Below is a small trained network, with its code and all its weights. Each question gives an input and a class and asks what happens when units are switched off, that is, made to give their printed mean instead of their output.

import numpy as np


def w(rows, s, z=0):
    codes = np.array(rows[::2]) - 128.0
    scale = np.full(codes.shape[1], s)
    scale[-1] = z or s
    return codes * scale


def norm(h):
    return h / np.sqrt((h * h).mean(-1, keepdims=True) + 1e-5)


def f(y):
    return np.maximum(y, 0)


def log_softmax(a):
    a = a - a.max(-1, keepdims=True)
    return a - np.log(np.exp(a).sum(-1, keepdims=True))


def net(x, mask):
    res = np.array(x, float).reshape(1, 7) / 4 @ E
    u = 0
    for l in range(2):
        y = f(norm(res) @ A[l][:, :-1].T + A[l][:, -1])
        res = res + np.where(mask[u : u + 11], y, B[l][:, -1]) @ B[l][:, :-1]
        u += 11
    return log_softmax(norm(res)[-1] @ U[:, :-1].T + U[:, -1])


A, B = {}, {}
E = w([
[123,248,99,114,133,169,154,139,134,142],'x0',
[202,114,11,210,94,145,133,142,88,135],'x1',
[162,117,88,107,206,119,133,114,184,109],'x2',
[110,117,132,157,161,95,166,202,147,192],'x3',
[100,153,104,147,220,82,18,133,21,136],'x4',
[36,94,66,129,138,182,120,115,140,157],'x5',
[184,125,180,149,117,207,1,163,196,195],'x6',
],0.0088)
A[0] = w([
[58,82,74,109,135,194,125,84,127,170,31],'0.n0',
[134,27,141,147,122,98,118,104,124,124,33],'0.n1',
[197,138,154,109,131,111,140,154,105,103,9],'0.n2',
[134,194,90,93,120,151,132,166,126,143,40],'0.n3',
[168,145,144,156,120,98,121,125,141,119,54],'0.n4',
[106,127,165,138,50,144,136,138,54,170,2],'0.n5',
[192,116,58,184,110,149,134,137,97,146,39],'0.n6',
[110,110,125,156,152,88,170,202,144,202,51],'0.n7',
[134,134,106,103,78,168,70,9,121,37,76],'0.n8',
[196,99,67,78,241,129,138,108,198,104,44],'0.n9',
[151,105,147,117,93,177,175,134,178,122,44],'0.n10',
],0.014,0.0092)
B[0] = w([
[109,166,150,197,151,32,114,217,211,98,193],'0.n0',
[139,69,159,174,150,173,128,133,96,40,185],'0.n1',
[145,166,140,176,121,67,131,156,197,98,145],'0.n2',
[139,133,144,148,159,178,127,119,133,60,158],'0.n3',
[123,155,154,137,129,93,118,151,148,123,143],'0.n4',
[57,172,144,124,37,142,66,161,52,128,164],'0.n5',
[115,113,111,35,102,140,92,98,203,92,221],'0.n6',
[210,106,105,40,151,152,160,193,90,163,202],'0.n7',
[171,101,121,84,165,126,186,220,111,205,255],'0.n8',
[59,156,178,143,2,151,102,155,39,152,242],'0.n9',
[115,119,106,198,157,113,117,77,91,191,203],'0.n10',
],0.013,0.0063)
A[1] = w([
[129,128,145,108,176,139,158,119,160,100,44],'1.n0',
[169,134,22,138,130,99,54,139,86,99,155],'1.n1',
[147,124,134,139,174,141,30,121,140,147,123],'1.n2',
[155,78,133,181,145,165,138,149,112,142,130],'1.n3',
[124,251,97,132,147,201,162,139,135,117,56],'1.n4',
[96,140,99,105,84,120,171,137,89,96,47],'1.n5',
[72,152,209,74,224,104,91,113,108,137,133],'1.n6',
[137,104,116,176,73,149,203,104,180,143,22],'1.n7',
[135,89,104,120,125,174,121,121,145,62,168],'1.n8',
[84,122,70,103,165,43,207,105,74,58,3],'1.n9',
[217,162,180,133,106,55,125,111,112,99,58],'1.n10',
],0.013,0.0047)
B[1] = w([
[128,104,144,148,77,131,156,111,127,119,140],'1.n0',
[73,111,154,97,108,43,219,68,129,169,253],'1.n1',
[184,218,122,190,130,209,125,112,127,127,212],'1.n2',
[103,182,119,82,176,139,130,112,109,87,212],'1.n3',
[131,5,210,139,157,82,122,146,86,51,210],'1.n4',
[144,113,136,131,100,184,38,132,153,152,222],'1.n5',
[127,80,67,99,80,80,184,68,139,118,246],'1.n6',
[99,175,80,142,156,56,136,63,54,132,184],'1.n7',
[136,137,200,104,148,100,128,99,155,96,182],'1.n8',
[207,204,148,179,147,249,36,128,184,169,251],'1.n9',
[32,129,52,178,147,119,139,204,179,127,191],'1.n10',
],0.011,0.0065)
U = w([
[194,97,110,52,161,144,181,247,79,199,148],'0',
[42,136,164,131,10,140,67,174,49,140,141],'1',
[192,184,149,173,142,233,67,116,172,148,140],'2',
[60,152,97,200,144,50,128,229,209,94,136],'3',
[103,136,103,166,164,76,162,24,43,178,157],'4',
[115,85,142,35,51,103,163,53,209,116,131],'5',
[125,54,214,149,194,143,117,142,71,8,113],'6',
[119,138,107,83,133,127,101,172,121,80,1],'7',
],0.015,0.0099)

Each question gives the input, the list of numbers given to net, and the class t.
The units are the neurons (one row each of A and B). Each row of codes is followed by its name. A weight is (code - 128) times the scale printed after its matrix; where a second scale follows, it is the last column's (A, B and U).
mask holds one flag per neuron, layer by layer. A switched-off neuron (its flag False) gives its mean, the last column of its row in B, instead of its output. The means were averaged over made-up inputs and are rounded, as every weight is.
A unit's drop is (log p(t) with every unit on - log p(t) with that unit switched off) / (log p(t) with every unit on - log p(t) with every unit switched off).
The circuit of an input: a set's keep is (log p(t) with only the set's units on - log p(t) with every unit switched off) / (log p(t) with every unit on - log p(t) with every unit switched off). Starting from the 12 units with the biggest drops (on a tie, the unit counted first), units are removed one at a time, each time the one whose removal leaves the highest keep (on an exact tie, the one counted first), for as long as the keep stays at least 0.8.
circuit, biggest first: the units of the circuit, biggest drop first
most important unit: the unit with the biggest drop
top k neurons: the k neurons with the biggest drops, biggest first
top k neurons in layer l: the k neurons of layer l with the biggest drops, biggest first
input [-5,-6,-2,-3,-7,5,-3], class 4: top 2 neurons : [0.n10; 1.n7]
input [7,-8,0,-2,-8,-4,6], class 4: top 3 neurons in layer 0 : [0.n10; 0.n6; 0.n7]
input [8,-2,-5,-6,-3,3,1], class 6: top 2 neurons : [1.n4; 0.n3]
input [0,2,-7,4,8,2,6], class 4: top 3 neurons : [0.n9; 1.n1; 1.n9]
input [3,-6,-7,5,5,-3,-8], class 2: top 2 neurons in layer 0 : [0.n9; 0.n8]
input [-4,6,-1,0,8,3,2], class 4: top neuron in layer 1 : [1.n1]
input [4,-2,-1,4,6,-6,-5], class 3: top 2 neurons in layer 1 : [1.n10; 1.n6]
input [-7,0,-5,-7,8,-1,7], class 4: top 2 neurons in layer 1 : [1.n9; 1.n1]
input [4,3,-3,4,6,-4,-1], class 4: top 3 neurons in layer 0 : [0.n8; 0.n9; 0.n0]
input [-2,7,-5,-5,-3,0,4], class 5: top 2 neurons : [0.n6; 0.n9]
input [-7,6,-4,3,6,-5,0], class 6: top 2 neurons : [0.n1; 1.n8]
input [3,-6,7,0,7,1,1], class 1: top 2 neurons in layer 0 : [0.n9; 0.n10]
input [3,-8,-2,3,1,-6,0], class 5: top 2 neurons : [1.n6; 0.n0]
input [6,7,-6,-4,5,-8,-7], class 3: top 3 neurons : [1.n10; 0.n9; 1.n1]
input [8,7,0,7,1,-2,2], class 6: circuit, biggest first : [0.n3; 1.n4]
input [2,-2,6,1,-4,7,-1], class 3: most important unit : 0.n0
input [3,1,2,-7,5,-7,4], class 0: top 2 neurons : [0.n8; 0.n0]
input [8,0,4,1,7,-5,7], class 6: top 2 neurons in layer 1 : [1.n4; 1.n9]
input [8,-7,-6,-6,7,6,0], class 6: top 2 neurons in layer 1 : [1.n4; 1.n1]
input [-4,3,2,2,3,4,-5], class 2: most important unit : 1.n9
input [-6,-8,0,-1,0,-1,3], class 5: top 2 neurons : [1.n6; 1.n4]
input [4,4,-1,-7,6,-8,1], class 3: top 2 neurons in layer 0 : [0.n2; 0.n7]
input [0,1,7,3,8,8,-3], class 3: top 4 neurons : [0.n0; 0.n10; 1.n7; 0.n5]
input [2,1,3,6,-4,-7,3], class 3: top 2 neurons : [1.n10; 0.n2]
input [-4,3,-5,7,4,4,-3], class 0: top 2 neurons : [0.n7; 0.n9]
